After every row comes one of two labels: whether the row has a hidden trait. Each part has its own trait and labels.
[  1   2   3   0   3 -49   3  -1 -12   0  -1   5  12  -3  -2  -3   4  -1
   1   2   2  -2  -1   3   4   2   2   6   1  -2   3  -1   4   5  -1  -2
  -4   1   5  -4   1  -1   0   2  -7  -4  -3  -2   1  -1   6   1   0   1
  -4  -2   7  -2   1   1   1   8  -4   6  -1   3   2   0   0 -10  -2   2
  -4   4   3   0   0  -1   0  -2  -3   0  -1   4   1   1  -1  -1  -7   0
  -1  -2   2   4  -5   1   1  -5   1   0   4   0   2   2   2   4  -6   5
   3   0  -2   5   5   6   9   0   1   2   1   5   2   1   7  -2  -2  -1
   0   0   0   4   4   1   1  -4  -3  -1   3   1  -9   0  -2   7   0   2
   7   0  -1   5 -10  -7   0   3   1 -12  -2  -2  -1   2   0  -1  -2   6
   2   0  -1   2   0   1   1   3] -> Z746
[  7   0   6   6   6 -44   2  -3   2   0   0  12  22  -1  -1  -3   8  -1
  -4   2  -4  -8  -4   8   5   6   0   6   4   0   1  -1   7   4   9 -10
 -10  -3  10  -1   0   2  -1   2 -10 -12   1  -3   5   3   8   5   1   0
  -2  -5   9  -1   3   0   3  13 -11  11   1   4   2   0   2 -11  -5   7
  -9   8   5   1  -6  -3 -12  -9  -1   2   1   5   2   2  -2  -3 -21  -3
  -2  -2   4   4 -13  -2   2  -7   0   0   5  -1   5   7   2   7  -4   9
   6  -1  -3   1   7  10  -1   5   6   9   1  10   7   3  12  -2  21  -1
   0   0   0   6   7   3   3  -2  -5   5   8  -3 -12   1  -8   9   1   3
  18   1  -7  10 -60  -5   1  11   1 -24  -3  -2   4   3  -3   1  -3   7
   5   2  -4   3  -4   1  -1   7] -> Z390
[ -2   7   4  -1   1 -49   0   3   4   0  -1   2   4   5   7   2  -1   1
   5  -2   4  -2   1  -7   1  -7   0  -3  -4   2   3   0   7   8 -10  -2
   5   1   4   1   0  -2  -3   2  -6  -3  -5   0   3 -11   0  -2   0  -1
  -3  -2   5   2   3   0  -1  -3  -6  -3   8   2   1  -2  -3  -8  -4   0
   6  -3   3  -4   3  -1   6   2  -7  -2  -1   3  -2   0  -2  -2  15   1
  -2  -2  -2   3   5  -2   0  -2   3  -2   4   2   1  -3   1   6   3  -5
   1   5   5   0  -3   5   0   1  -1   0  -1   2  -3  -3  -2   0  -9  -3
  -1  -5   2  -5   1  -4  -5  -7   1   7  -8  -4  15 -11   1   3  -1   2
   3  -1   1   4 -11  -6  -1   2   4  -5   0   1  -6   1   0  -4  -5   7
  -4   1   0  -6   2   1  -6  13] -> Z746
[ -8   7   6  -3  -3 -49  -1   4   3   0  -1  -2   2   8   7   4  -1   1
   1  -3   4  -3   1 -10   0  -9  -1  -3  -3   4   3   0   9   7  -5   2
   6  -1   4   1   1  -2  -3   2  -5  -9  -5   1   2  -8   0  -3  -1  -1
  -2  -1   6   3   5  -1  -2  -4  -4  -5   9   6   2  -2  -1  -8  -3  -1
   3  -5   3  -5   4  -2   6   3  -8  -3   0   2  -1  -1  -3  -1  22   2
  -3  -1  -3   2   3  -2   0  -1   5  -3   3   2   0  -3   0   3   5  -7
   1   5   5  -6  -4   4 -10   3  -1  -1  -1   1  -4  -4  -4  -1   6  -2
  -1  -5   3  -7   0  -3  -4  -1   3   8 -12  -5 -12 -13   1   2  -1   1
   4  -1   3   3  20  -7  -1   3   4   0   1   0  -7   2   0  -5  -5   7
  -5  -1   2  -8   3   1  -9  17] -> Z746
[ -2   1   5   9   7 -61  -2  -8  -1   0  -3   6  29  -4   4  -4   9  -1
  -5   4  -6 -10  -5   6   4   4  -2   5   4  -6   2  -2   0   8   2  -8
 -11  -8  10   1   2  -3  -4   4  -7 -10  -9  -4   4  -8  20  10   1  -2
  -2  -9  32   1  -5   2   4   6   5   2   6   4  -5   2   8 -11  -4  10
 -10   9  -5   5  -7   0 -11  -1   1  -1  -2  -2   1   1  -8  -4 -36  -4
   5  -2  16   1 -14  -7   0   0  -4   2   2  -4  -1   6   4   5   2   6
   7  -7 -16   6   5  12   3  13   5   2   2  12  11   3  -2  -4   0  -4
   0   1   1   6   2  -2   3  -4  -3  19  14  -5 -12   6 -10  11   1   1
  15  -1 -14  11  -8  -6   0   7   3 -22 -11  -5   6   0  -4   1  -4  17
   0   0  -6   3  -8   9  -5   4] -> Z390
[  1   0   8   7   2 -56  -2  -6  -6   0  -3   9  20   1   4   1   7   1
 -13   1  -9  -7  -4   6   3   5  -1   5   5  -1   3  -5   1   7  14  -6
 -14  -6  11   1   2  -5  -2   3  -8  -8  -3  -6   4  -4  10   8   1  -2
  -2  -3   9   1   4   1   2  10 -10   5   5   7   2  -2  11  -7  -8   7
 -10   6   2   2  -7  -4 -16  -5  -1   2   2   4   1   1  -6  -3 -23  -1
   0   1   3   2 -12   2   1  -1  -1   1   6  -2   4   5   2   6  -1   8
   5   2  -6   4   7  11   5  12   6   7   1   9   1   0   1  -3   8   0
   0   2   1   8   5   2   4   1  -5   7  11  -7 -19   3  -7   9   2   2
  14   0  -8  15   2  -6   1   7   3 -14  -3   0   5   2  -2   1   0   8
   1   1  -6   4 -17   4   3   7] -> Z390
[ -2   0   7   7   3 -52  -2  -8   2   0  -3  11  17   2   3   1   7   0
 -13   2  -7  -8  -4   7   3   7  -1   6   5  -1   2  -6   2   7  13  -7
 -19  -6  10   0   1  -4  -3   3  -6  -6  -4  -7   5  -4  10   6   0  -2
  -3  -5  12   0   1   2   1  10  -7   6   6   5   2  -1  11  -8  -7   7
  -9   7   2   2  -8  -2 -17  -5  -2   1   1   4   1   0  -5  -2 -13  -1
  -1   0   2   2 -13   3   1  -2   0   0   6  -1   5   5   1   8  -2   9
   5   0  -5   2   8  12  -1   8   6   6   1  11   3   0   1  -3  17  -2
   0   1   2   8   4   2   5  -7  -1  11  15  -5 -25   4  -7   9   2   2
  13   0  -7  14  16  -9   0   9   3 -15  -5  -2   7   2  -2   0   0   7
   0   0  -5   2 -12   4   2   7] -> Z390
[-21   9  10   6   6 -53   0   6  -1  -1   0  -7  17   7   5   7  -1   0
  -7  -4   9  -7   1 -14  10 -14  -1   3  -1   5   1   2  18   0 -22  13
   7  -1   3  -1   2   4  -1   4  -8  -9   1   3  -4   4   0  -9  -1   3
  -3   3  17  -5   7   1  -4   3  -2  -3  12   3   6  -1  -2  -6   0   1
   3  -1   5  -8  10  -5   7   5 -14  -9   5   5   5  -2  -3   0  42  -1
  -6  -3  -1   4   0  -2   2  -6   6  -5  -2   3   1   0  -2  -3   1  -4
   3   0  14  10  -2  -5   0   8  -2   3   1  -1   0  -1  -2  -3   3   6
  -2  -8   2  -8   4   2  -6   7  -7  19 -23   2 -21 -13   0  13  -2   1
  13  -1   6  -6 -10  -6  -2  10   7  -7  -1  -4 -11   6   2  -5  -9   4
  -9  -5   4  -9  15   4 -11  23] -> Z390

Next part:
[  5   3 -16 -18  10 -17  13   8  20  27  17 -23   0  18   5   1  11   1
   3   4  12  -7   9  -3 -20  11  22 -12   2 -19  -6 -12  21  -3  12  -1
 -11  10  -7   3  20 -10 -13   2  10  -6   9 -26  -3  10 -19 -10 -13  10
  12 -11   5 -37   5  -3  12  -2  -5  14  16   7 -28  -5 -12 -24   3 -12
  32  -6  -1 -33   8   5  18   9 -22  -8   0  -1  -2  -3   1   1  13  -4
  -4  -7 -24] -> C
[  2   4   7  25  -3   5   3 -13   1 -45 -17  39   6 -11   1  -9 -33 -15
  -8   2  -8  18 -13   3  18  -9 -36  -7  -2  -1 -10 -19 -13   2  -4  -7
  -1 -25  11   9  -6   6   6  -5 -12  13  -1 -15  -2 -17   3   1  -9 -17
  12  23 -14  15 -14  -3   1  -3   0   4  -2  -7  -1   1   6  29  -1 -19
  -6   7   1  36  -7  -1   0  -8  14   8  11   5  -3  -1   5   6  -4  -6
   1  -6 -18] -> C
[ -7  -7   6  32  -1   6  -5 -28  10 -38 -18  38   5  -7  13 -12 -41  -2
 -13   4  -6  14  -4  -2  12  -8 -15 -15  -4 -12 -10 -21  -3   4   6   3
  -1 -25  -2  15  -3   3  -4  -6 -15   9   5 -15  -5 -22  -4  17 -18 -20
  26  16 -16   6 -17  -6   0   0  -5   8   5  -3   1 -11   2  28  -4 -16
   4   6   2  23  -2   3   9  -8   9  10   0   8  -6   1   8  12  -4  -4
  -2  -9 -16] -> C
[-13 -12  10  -2 -37   0   2   5 -18 -46  -9  -1   4   5  -6   2   9 -13
   5  -4  -3  15   5   5   7 -13 -10  16  -2  10  -2  10 -17 -10  -1  -4
   2 -10  10  -1 -24   6  -1  -2 -11   6  -6   4   3  -7  10  -1   1   8
 -14   5  -6  36   6 -10  -9  18   8 -21 -20 -14  25  14  -2  17  -8   6
 -38   4  -1  52 -16  -1 -10 -14  18   1  14  15   3   8   6   5  -1   0
  -1   1  21] -> B
[-13 -13  -8 -39 -26 -22  27  32  -3 -10   0 -34  -4  13  -2  12  14 -43
   5   0   5   3  22  -6 -17  -3  12  16   1   9   7  10   9  -9   2   0
  -9  -3   7   0   2   4 -19   6  -1  13   2 -25   1  13 -11  -2   7  29
 -17 -11   3   5  -2  -8  -3  24   0  -9  -1   0   3  -2 -14 -25   1  -9
 -23  -6  -4   3  -3   3   8  -3 -17  -6   9  13   2   1   7  -1  20   3
  -5  -2   8] -> B
[  4  -6  18  19 -21   8 -11 -17   6 -51 -14  35   5 -14   8 -13 -24 -18
 -13  15  -9  19  -8   6  11  -4 -23   7  -8   8 -17 -11 -16   2   0   0
  -6 -24  12   9  -1  -1  -6  -8 -19  10  -5 -17  -1 -22   8  21 -20  -6
  19  20 -15  21   0  -2  -8 -13   4  -4 -17 -16   8  -7   3  17   1  -7
 -19   4  -1  45 -13  -2   5 -22  12   3   2   8 -16  12   5  13  -1 -11
  -7  -6  -5] -> C
[ -6  -3 -14 -18  17 -23   4  13   1  34  15 -63  -1  10   7   0   7  -5
   1   0   6 -12  11  -7 -10  18   4  -8  -2 -21   2  -9  25   1   4   8
 -10  -7   0   6  15  -4 -21   3  16   1   9 -21  -2  16  -6 -22 -13  -1
  14 -21  -1 -31  -6  -3   1   3  -4   9  24   4 -15 -17 -12 -21   6 -21
  39  -9   1 -48   9  13  18   4 -18  -8  -6 -16   0   0   5  -1  15   4
   1 -10 -27] -> C
[ -4  -5   0 -26 -29  -9  17  30  -7   8  21 -48  -6  11   1  11  18 -26
   3   3   4   0  18   3 -13  -2  26  17   1   6   9  12 -10  -8   3  -7
  -2   8   6 -11   5   0  -9   9   5   2  -5 -12   2  17  -8   0  11  25
 -26  -8  11   7  19   0   1  21   4 -11 -11   2   0  -6 -12 -20   1  13
 -17  -8  -1   2  -4   1   6   1  -3  -8   2  -3   4   2  -3  -7   0   2
  -2   4  18] -> B
[ -5  -1  14  27   6  12 -12 -18  -8 -42 -17  36   4 -11  -3  -2  -8   2
   2  -9  -4  12 -21   7  27 -10 -40  -3  -1   4  -9 -10   3   4   0   6
   9 -16   3   8 -17  13  22  -5  -5  -5   0  15  -1 -18  18  -7  -9 -24
  14  14 -11  20  -6   4  -5  -2   6  -7  -8   5  35  -5  25  26  -4  -1
   0   7   2  20   1   0  -5  -5  16  11   2  -7   0  -3  10   8 -15  -1
   3  -2   6] -> C
[ 14   8   1  18  16   5 -11 -19  23  21  13  23   5 -11   8 -12  -9   3
 -22  17  -2   3  -1  -1  -5  11  -7  -7  -8 -14 -15 -21   8  10  -2  -8
  -9   3  -5  11  24 -10 -15  -5  -9  16   2 -17  -9  -8 -10   4 -26 -13
  28   8  -6 -23   2   8  11 -28 -13  19  16  -8 -27  -9  -3   3   6 -21
  44  -5   1 -26   2   2  16   1  -4   1 -11 -22 -16   0   4   1  16 -10
  -9  -8 -48] -> C
[ -5 -10  18   9 -35   4  -3  -2 -19 -49 -29  31   0  -2   6   0 -12 -27
  -1   8  -3  14  -5   3  14 -20 -20   4  -3  14  -4   6 -22  -3  -2   3
   4 -22   6   0 -23   3   8  -3 -20  13  -4 -14   4 -15   5   4 -12   0
   6  13  -8  42  -6  -6  -4  -3  -1 -11 -16 -13  15   3   6  17  -2   5
 -53   4   3  54 -13  -6 -14 -16  17   7  12  19  -1  11   4   2   1  -1
  -2  -1  10] -> B
[-11  -9 -15 -26  -7 -23  26  28  -3  17  21 -45  -4  15  -3   9  24 -24
   8   0   6  -9  23  -5 -15  12  27   2   0  -7   5  11  10  -8   9   3
  -4   0   2  -2  -2   2 -19   3   8   0   1 -22   1  13 -11  -3  -2  24
 -10 -12  10  -2  -6  -9  -1  22   6  -2   4   3  20   1 -15 -30  -2  -5
  -9  -3  -1 -17  -1   8   7   8 -16  -9   3  -5   6  -6  -1   0  13   2
   1  -4  -6] -> B
[-18 -18 -20 -32 -16 -26  20  15 -21   7   2 -46  -2  12 -12   4  15 -18
  15 -20   7   4  18  -5  -6 -22  41   1   8 -13   9  25  21 -15  12  20
  -4   0   9  -3 -16  11  -9   5   7 -13   5  -2   2  14 -11 -12   7  24
 -21  -8   4   4  -7 -14  -2  38   0 -15  -8  32  23   7 -10 -20  -9   7
 -30   0  -3  -4  -1  12   4   7 -10  -3  20  -5   8  -2  -2   5   1   2
   2  -1  10] -> B
[  3  -7  11  26 -11  11  -6 -14  -1 -63 -19  40   0 -10  -6  -6 -20   7
  -4  -3  -8  19 -19  -2  17 -18 -11   3   0   5 -13  -9 -12  10   7   4
  -2 -18   1  -2   3   3  18  -3 -12  -6  -4  19  -2 -19  -5  14 -10 -15
  10  30  -8  13   8  -7   0  -2  -2   6  -9  17   0  12  12  25  -6  10
 -11  12  -2  18 -10  -4  -8  -9  18   4   4  17  -4  -3   2  12 -21   0
  -1  -1  -6] -> C
[  2  -1 -21 -25  20 -14  16  17  -2  29  18 -40  -1  17  -7   5  19   6
   8  -5   8 -16  15   0 -25   2  30  -8   5  -9   6   1  20   0  -4   2
  -9  16 -15  -2   9  -4 -15   7   9  -9   7  -9   0  14  -7  -6 -10   4
   0 -14   6 -25   7  -5   9   8  -3   9   7  20 -14  -5 -11 -26   1  -3
  19  -5   0 -40   5   6  22  10 -22  -9  -2  -4   0  -9  -4  -8   6   2
  -1  -5 -14] -> C
[ 15  10  -1  19  37   7  -4 -20  22   9   7  16   1 -10  12  -9 -11  12
 -13  12   0  -2 -13   0  -4  10   4  -6  -2 -12  -9 -27  -4   8  -2  -9
  -9  -2  -1   6  24 -11  -9  -2  -4   1   2 -10  -5  -5  -3   3  -8 -16
  26   4  -3 -33   3   4   6 -24 -10  17  12  -5 -29  -6   2  -5   7  -9
  35  -2   4 -14   4  -1  10   4  -8   6 -13 -12  -9   3  -1   5   8  -5
  -5  -7 -30] -> C
[  9   7   8  24  18   6  -6 -20   7 -10  -4  34   6 -14  11 -11 -18   9
 -17  11  -6   3 -14  -2  12  16 -17 -15  -8  -6 -10 -11  -1   8  -5  -9
  -2 -22   3  11   3  -4   5  -8  -2  11  -3  -6  -4 -15   0  14 -13 -25
  24   9 -14   1  -1   8  -3 -22  -3  13  22 -24 -10 -19   7  16   4 -28
  24   1   4  -4  -1   2   7  -9   2   8  -9  -6  -8   5  12   7   1  -2
  -4 -10 -30] -> C
[-12 -18  -8 -37 -14 -20  16  20   7   1  18 -47   0  15   1   5  20 -38
   7  -3   5  -2  21  -2 -22  -4  30  -2   2 -18   6   5  18 -12  14   3
  -9  13   4   6   5  -8 -23   8   5   1   8 -35  -2  13 -17  -8 -12  24
  -3 -12   0  -9  -5  -8   4  15  -4  -6   7  11 -12   7 -20 -20   0  -8
  17  -4  -2 -32  -7   9  18  12 -18  -9   3   0   3   0   5   3  11   1
   0  -5  -1] -> C
[-11 -13  11  22 -36   7   0 -11  -6 -55 -23  39   3  -7  14  -7 -20 -20
  -3  -4  -7  22  -4   5  25 -22 -34   9  -6   2  -6  -7 -15  -3   7   9
  -3 -29   9   9 -11   7   0  -6 -15  17  -2 -24   5 -22   5   2  -6 -11
  14  11 -16  24   7   1 -10   7  -4  -7 -13  -4  17 -10   1  19  -5 -29
  -8   1   2  49 -11   0  -4 -23   9   8   9  20 -13   3  11  15 -10  -3
  -5  -2  -5] -> B
